Below are the code and all the weights of a small trained network. Each question names an input and a target symbol and asks about switching units off, where a switched-off unit gives its printed mean instead of its output.

import numpy as np


def w(rows, s, z=0):
    codes = np.array(rows[::2]) - 128.0
    scale = np.full(codes.shape[1], s)
    scale[-1] = z or s
    return codes * scale


def norm(h):
    return h / np.sqrt((h * h).mean(-1, keepdims=True) + 1e-5)


def f(y):
    return np.maximum(y, 0)


def softmax(a):
    e = np.exp(a - a.max(-1, keepdims=True))
    return e / e.sum(-1, keepdims=True)


def log_softmax(a):
    a = a - a.max(-1, keepdims=True)
    return a - np.log(np.exp(a).sum(-1, keepdims=True))


def net(x, mask):
    ids = ['αβγδεζθλμξπστψ'.index(c) for c in x.split()]
    T = len(ids)
    res = E[ids] + P[:T]
    u = 0
    for l in range(2):
        q, k, v = (norm(res) @ M[l].T for M in (Q, K, V))
        z = softmax(np.where(np.tri(T) > 0, q @ k.T / 2**0.5, -1e9)) @ v
        res = res + np.where(mask[u], z, O[l][:, -1]) @ O[l][:, :-1]
        u += 1
        y = f(norm(res) @ A[l][:, :-1].T + A[l][:, -1])
        res = res + np.where(mask[u : u + 8], y, B[l][:, -1]) @ B[l][:, :-1]
        u += 8
    return log_softmax(norm(res)[-1] @ U[:, :-1].T + U[:, -1])


Q, K, V, O, A, B = {}, {}, {}, {}, {}, {}
E = w([
[98,135,176,161,125,119],'α',
[145,95,156,144,118,154],'β',
[139,149,134,146,129,133],'γ',
[109,100,128,135,106,130],'δ',
[79,159,139,140,104,120],'ε',
[125,99,143,161,104,122],'ζ',
[87,17,81,78,251,109],'θ',
[130,108,104,154,85,149],'λ',
[102,119,169,119,104,120],'μ',
[130,139,143,115,130,169],'ξ',
[121,129,158,110,75,162],'π',
[105,121,124,172,121,116],'σ',
[119,150,114,126,94,145],'τ',
[133,192,129,152,104,135],'ψ',
],0.0027)
P = w([
[165,157,78,83,215,58],'0',
[67,118,203,199,71,166],'1',
[72,105,200,203,78,189],'2',
[53,90,190,206,69,207],'3',
[42,89,198,194,81,222],'4',
[2,24,179,224,45,233],'5',
],0.00077)
Q[0] = w([
[36,106,247,229,53,255],'L0H1',
[14,26,123,166,198,181],'L0H1',
],0.0076)
K[0] = w([
[153,99,49,1,243,54],'L0H1',
[82,132,158,67,244,214],'L0H1',
],0.0067)
V[0] = w([
[46,209,104,46,101,181],'L0H1',
[253,76,185,59,165,241],'L0H1',
],0.003)
O[0] = w([
[5,230,90,89,53,198,20],'L0H1',
[140,45,124,36,237,252,7],'L0H1',
],0.0026,0.0014)
A[0] = w([
[117,119,119,44,227,200,109],'L0N1',
[80,120,78,2,160,169,31],'L0N2',
[120,163,92,230,97,30,87],'L0N3',
[53,174,61,136,151,178,3],'L0N4',
[245,252,147,124,38,115,104],'L0N5',
[165,154,154,196,224,193,51],'L0N6',
[169,216,59,61,98,140,46],'L0N7',
[191,209,110,74,170,96,150],'L0N8',
],0.0024,0.0021)
B[0] = w([
[59,92,113,149,173,124,178],'L0N1',
[51,121,90,149,179,112,153],'L0N2',
[109,99,129,54,130,199,254],'L0N3',
[252,32,155,57,36,122,135],'L0N4',
[45,40,107,179,146,107,194],'L0N5',
[89,120,201,217,128,218,151],'L0N6',
[128,66,8,170,100,177,131],'L0N7',
[104,208,139,212,174,185,140],'L0N8',
],0.0028,0.0022)
Q[1] = w([
[247,213,45,2,123,51],'L1H1',
[232,200,16,6,235,41],'L1H1',
],0.0076)
K[1] = w([
[85,171,252,193,82,212],'L1H1',
[107,72,255,209,27,204],'L1H1',
],0.0076)
V[1] = w([
[180,106,44,253,160,203],'L1H1',
[145,64,28,73,35,111],'L1H1',
],0.0031)
O[1] = w([
[213,144,68,210,165,235,253],'L1H1',
[117,31,2,80,6,95,78],'L1H1',
],0.0042,0.0015)
A[1] = w([
[87,114,75,44,90,129,38],'L1N1',
[134,154,110,59,60,72,5],'L1N2',
[135,100,89,103,13,2,120],'L1N3',
[77,164,185,111,162,35,110],'L1N4',
[56,90,126,15,72,83,57],'L1N5',
[102,118,18,92,144,94,199],'L1N6',
[109,71,149,136,174,188,142],'L1N7',
[209,84,122,142,239,57,95],'L1N8',
],0.0042,0.0019)
B[1] = w([
[196,100,187,150,100,154,160],'L1N1',
[144,221,59,94,149,65,147],'L1N2',
[138,141,77,126,254,117,252],'L1N3',
[82,27,174,154,122,177,166],'L1N4',
[205,191,173,85,113,114,181],'L1N5',
[99,121,156,144,87,200,182],'L1N6',
[117,149,98,80,134,88,254],'L1N7',
[148,127,135,114,5,58,205],'L1N8',
],0.005,0.0027)
U = w([
[26,41,231,176,109,135,77],'α',
[246,2,157,62,211,164,4],'β',
[200,214,198,211,193,193,137],'γ',
[212,160,58,44,194,70,129],'δ',
[24,241,111,138,97,40,158],'ε',
[206,97,164,186,22,34,213],'ζ',
[83,48,112,78,116,86,165],'θ',
[150,28,13,165,89,214,123],'λ',
[126,154,238,13,177,44,111],'μ',
[31,114,80,42,218,204,176],'ξ',
[145,131,213,35,16,228,101],'π',
[105,97,36,225,236,27,64],'σ',
[174,252,34,76,76,151,127],'τ',
[31,171,112,230,19,177,26],'ψ',
],0.007,0.0029)

Each question gives the input, a string of symbols that net reads in full, and the target symbol t.
The units are the heads (2 rows each of Q, K, V and O) and the neurons (one row each of A and B). Each row of codes is followed by its name. A weight is (code - 128) times the scale printed after its matrix; where a second scale follows, it is the last column's (O, A, B and U).
mask holds one flag per unit, layer by layer, with each layer's heads first. A switched-off unit (its flag False) gives its mean, the last column of its rows in O or B, instead of its output. The means were averaged over made-up inputs and are rounded, as every weight is.
A unit's drop is (log p(t) with every unit on - log p(t) with that unit switched off) / (log p(t) with every unit on - log p(t) with every unit switched off).
The circuit of an input: a set's keep is (log p(t) with only the set's units on - log p(t) with every unit switched off) / (log p(t) with every unit on - log p(t) with every unit switched off). Starting from the 12 units with the biggest drops (on a tie, the unit counted first), units are removed one at a time, each time the one whose removal leaves the highest keep (on an exact tie, the one counted first), for as long as the keep stays at least 0.8.
units of the circuit, in order: the units of the circuit, biggest drop first
unit that matters most: the unit with the biggest drop
top k neurons: the k neurons with the biggest drops, biggest first
k most important neurons of layer l: the k neurons of layer l with the biggest drops, biggest first
drop of u: that unit's drop, to one decimal
input ζ ψ γ λ γ γ, target ζ: units of the circuit, in order -> L0H1, L1N8
input π τ ζ σ ξ, target π: unit that matters most -> L1H1
input σ γ π μ τ γ, target σ: units of the circuit, in order -> L0H1, L1N3, L1H1, L0N3
input σ μ ζ ε ξ ε, target σ: units of the circuit, in order -> L0H1, L1N3, L1H1, L0N3
input ψ σ μ, target ψ: top 2 neurons -> L0N8, L0N7
input ζ ε ζ ζ ξ ζ, target ζ: units of the circuit, in order -> L0H1, L1N8
input σ γ ζ, target σ: top 2 neurons -> L1N3, L0N3
input δ ε γ, target δ: units of the circuit, in order -> L1H1, L1N3, L0N3, L1N5
input α ξ ψ, target α: units of the circuit, in order -> L1H1, L1N4, L0H1
input τ π σ τ, target τ: 2 most important neurons of layer 1 -> L1N3, L1N5
input σ θ ζ, target ζ: 2 most important neurons of layer 1 -> L1N3, L1N4
input μ ζ τ ε, target μ: top 2 neurons -> L1N5, L1N3
input τ γ ξ, target τ: 3 most important neurons of layer 1 -> L1N3, L1N5, L1N2
input ψ δ γ γ α ξ, target ψ: unit that matters most -> L0H1
input ζ ε ξ ψ, target ζ: drop of L1N8 -> 0.1
input γ σ ξ ε, target γ: drop of L0N5 -> 0.0
input ξ β ζ γ π γ, target ξ: drop of L0H1 -> 1.1
